Below is a small trained network, with its code and all its weights. Each question gives an input and a target symbol and asks what happens when units are switched off, that is, made to give their printed mean instead of their output.

import numpy as np


def w(rows, s, z=0):
    codes = np.array(rows[::2]) - 128.0
    scale = np.full(codes.shape[1], s)
    scale[-1] = z or s
    return codes * scale


def norm(h):
    return h / np.sqrt((h * h).mean(-1, keepdims=True) + 1e-5)


def f(y):
    return np.maximum(y, 0)


def softmax(a):
    e = np.exp(a - a.max(-1, keepdims=True))
    return e / e.sum(-1, keepdims=True)


def log_softmax(a):
    a = a - a.max(-1, keepdims=True)
    return a - np.log(np.exp(a).sum(-1, keepdims=True))


def net(x, mask):
    ids = ['αδηξτφ'.index(c) for c in x.split()]
    T = len(ids)
    res = E[ids] + P[:T]
    u = 0
    for l in range(2):
        q, k, v = (norm(res) @ M[l].T for M in (Q, K, V))
        z = softmax(np.where(np.tri(T) > 0, q @ k.T / 3**0.5, -1e9)) @ v
        res = res + np.where(mask[u], z, O[l][:, -1]) @ O[l][:, :-1]
        u += 1
        y = f(norm(res) @ A[l][:, :-1].T + A[l][:, -1])
        res = res + np.where(mask[u : u + 12], y, B[l][:, -1]) @ B[l][:, :-1]
        u += 12
    return log_softmax(norm(res)[-1] @ U[:, :-1].T + U[:, -1])


Q, K, V, O, A, B = {}, {}, {}, {}, {}, {}
E = w([
[71,123,155,123],'α',
[124,247,154,114],'δ',
[145,101,207,102],'η',
[124,171,103,23],'ξ',
[91,230,152,97],'τ',
[85,141,67,113],'φ',
],0.0014)
P = w([
[240,2,174,188],'0',
[137,95,124,209],'1',
[142,95,111,203],'2',
[138,89,108,197],'3',
[132,82,106,190],'4',
[130,79,105,184],'5',
[129,79,99,177],'6',
[127,76,100,170],'7',
[126,82,98,167],'8',
[128,84,96,161],'9',
[129,82,99,162],'10',
],0.00062)
Q[0] = w([
[109,254,59,123],'L0H1',
[195,65,171,53],'L0H1',
[151,67,249,187],'L0H1',
],0.0041)
K[0] = w([
[225,152,142,204],'L0H1',
[5,177,46,147],'L0H1',
[65,68,155,33],'L0H1',
],0.0029)
V[0] = w([
[176,159,74,88],'L0H1',
[5,178,143,99],'L0H1',
[23,91,62,114],'L0H1',
],0.0015)
O[0] = w([
[164,131,209,167,54],'L0H1',
[54,7,122,98,111],'L0H1',
[42,138,138,142,2],'L0H1',
],0.0018,0.00044)
A[0] = w([
[43,124,134,123,158],'L0N1',
[78,63,218,233,130],'L0N2',
[215,203,148,192,88],'L0N3',
[139,121,63,252,49],'L0N4',
[118,191,57,121,125],'L0N5',
[158,208,159,96,69],'L0N6',
[148,31,142,92,89],'L0N7',
[106,71,178,139,190],'L0N8',
[121,133,130,56,183],'L0N9',
[122,150,147,117,104],'L0N10',
[106,173,166,132,193],'L0N11',
[202,165,123,192,2],'L0N12',
],0.002,0.00058)
B[0] = w([
[195,205,133,212,172],'L0N1',
[100,220,23,12,250],'L0N2',
[11,65,134,82,171],'L0N3',
[184,91,188,209,144],'L0N4',
[127,11,145,137,195],'L0N5',
[135,101,105,223,180],'L0N6',
[58,194,109,167,215],'L0N7',
[72,78,15,96,227],'L0N8',
[106,57,157,175,191],'L0N9',
[156,109,117,166,141],'L0N10',
[172,42,77,86,171],'L0N11',
[54,90,66,110,140],'L0N12',
],0.0012,0.0014)
Q[1] = w([
[102,255,147,201],'L1H1',
[124,202,176,150],'L1H1',
[150,14,112,44],'L1H1',
],0.0067)
K[1] = w([
[254,145,210,171],'L1H1',
[240,160,165,137],'L1H1',
[6,113,35,94],'L1H1',
],0.0049)
V[1] = w([
[18,181,192,83],'L1H1',
[236,253,116,114],'L1H1',
[87,26,123,193],'L1H1',
],0.0016)
O[1] = w([
[179,58,177,173,161],'L1H1',
[126,50,29,83,1],'L1H1',
[128,254,152,151,138],'L1H1',
],0.0021,0.00076)
A[1] = w([
[93,101,57,162,123],'L1N1',
[171,76,92,253,175],'L1N2',
[123,195,85,92,58],'L1N3',
[139,153,89,79,146],'L1N4',
[125,105,61,160,136],'L1N5',
[89,136,189,206,163],'L1N6',
[68,136,153,106,152],'L1N7',
[186,103,90,119,254],'L1N8',
[98,43,135,194,111],'L1N9',
[99,164,129,208,154],'L1N10',
[57,119,90,121,136],'L1N11',
[136,137,179,123,185],'L1N12',
],0.0025,0.00082)
B[1] = w([
[217,118,197,93,196],'L1N1',
[2,172,126,97,175],'L1N2',
[108,119,60,217,170],'L1N3',
[151,35,98,162,186],'L1N4',
[170,196,165,90,178],'L1N5',
[173,100,133,94,220],'L1N6',
[126,115,91,167,247],'L1N7',
[100,233,132,155,193],'L1N8',
[185,137,73,195,169],'L1N9',
[126,47,157,46,202],'L1N10',
[102,114,174,188,215],'L1N11',
[138,179,110,132,226],'L1N12',
],0.0019,0.0012)
U = w([
[36,91,31,244,126],'α',
[207,94,24,49,223],'δ',
[221,176,246,77,228],'η',
[86,52,130,38,37],'ξ',
[210,108,156,248,79],'τ',
[26,253,133,132,4],'φ',
],0.0082,0.0021)

Each question gives the input, a string of symbols that net reads in full, and the target symbol t.
The units are the heads (3 rows each of Q, K, V and O) and the neurons (one row each of A and B). Each row of codes is followed by its name. A weight is (code - 128) times the scale printed after its matrix; where a second scale follows, it is the last column's (O, A, B and U).
mask holds one flag per unit, layer by layer, with each layer's heads first. A switched-off unit (its flag False) gives its mean, the last column of its rows in O or B, instead of its output. The means were averaged over made-up inputs and are rounded, as every weight is.
A unit's drop is (log p(t) with every unit on - log p(t) with that unit switched off) / (log p(t) with every unit on - log p(t) with every unit switched off).
The circuit of an input: a set's keep is (log p(t) with only the set's units on - log p(t) with every unit switched off) / (log p(t) with every unit on - log p(t) with every unit switched off). Starting from the 12 units with the biggest drops (on a tie, the unit counted first), units are removed one at a time, each time the one whose removal leaves the highest keep (on an exact tie, the one counted first), for as long as the keep stays at least 0.8.
units of the circuit, in order: the units of the circuit, biggest drop first
unit that matters most: the unit with the biggest drop
k most important neurons: the k neurons with the biggest drops, biggest first
top k neurons in layer l: the k neurons of layer l with the biggest drops, biggest first
input δ ξ η τ, target δ: units of the circuit, in order -> [L1H1, L1N1]
input δ η η η φ η φ τ, target δ: 2 most important neurons -> [L0N2, L0N8]
input τ η η ξ η, target ξ: units of the circuit, in order -> [L0N2, L0N8]
input α η δ ξ η η η δ φ, target φ: top 4 neurons in layer 1 -> [L1N2, L1N5, L1N1, L1N9]
input τ ξ ξ δ α η τ ξ ξ τ ξ, target ξ: 2 most important neurons -> [L0N9, L0N2]
input τ η τ δ η η η δ, target η: 2 most important neurons -> [L0N2, L0N3]
input η α η, target α: units of the circuit, in order -> [L0H1, L0N8, L1N1, L1N10]
input η ξ ξ φ τ η φ ξ α φ, target ξ: unit that matters most -> L1N10
input τ ξ ξ ξ δ η φ η φ, target η: 3 most important neurons -> [L1N1, L1N5, L1N10]
input η η η η η η η δ ξ η, target δ: top 2 neurons in layer 0 -> [L0N3, L0N12]
input η η δ η, target δ: units of the circuit, in order -> [L1H1, L0H1]
input ξ η α τ η ξ α α τ, target τ: 3 most important neurons -> [L0N2, L1N1, L0N5]
input τ η η ξ ξ η η φ τ, target η: top 3 neurons in layer 0 -> [L0N3, L0N2, L0N1]
input ξ ξ ξ α η η τ ξ η η δ, target τ: 3 most important neurons -> [L1N1, L1N11, L0N2]
input α τ η τ η τ, target ξ: unit that matters most -> L1N10
input η η α η ξ τ η α η, target α: 3 most important neurons -> [L0N2, L0N8, L1N1]
input η φ δ, target α: 2 most important neurons -> [L1N3, L0N3]
input τ δ ξ η φ η φ η η τ, target η: 4 most important neurons -> [L0N3, L0N12, L0N2, L0N1]
input η τ δ η η φ, target φ: 2 most important neurons -> [L1N2, L1N5]
input τ φ δ, target η: top 4 neurons in layer 0 -> [L0N3, L0N8, L0N6, L0N5]
input η τ η φ η, target φ: top neuron in layer 0 -> [L0N2]
input α η τ, target ξ: 2 most important neurons -> [L0N2, L1N10]
input ξ φ δ τ ξ δ, target τ: 3 most important neurons -> [L0N3, L1N1, L1N11]
input η φ η, target φ: top 3 neurons in layer 0 -> [L0N2, L0N9, L0N6]
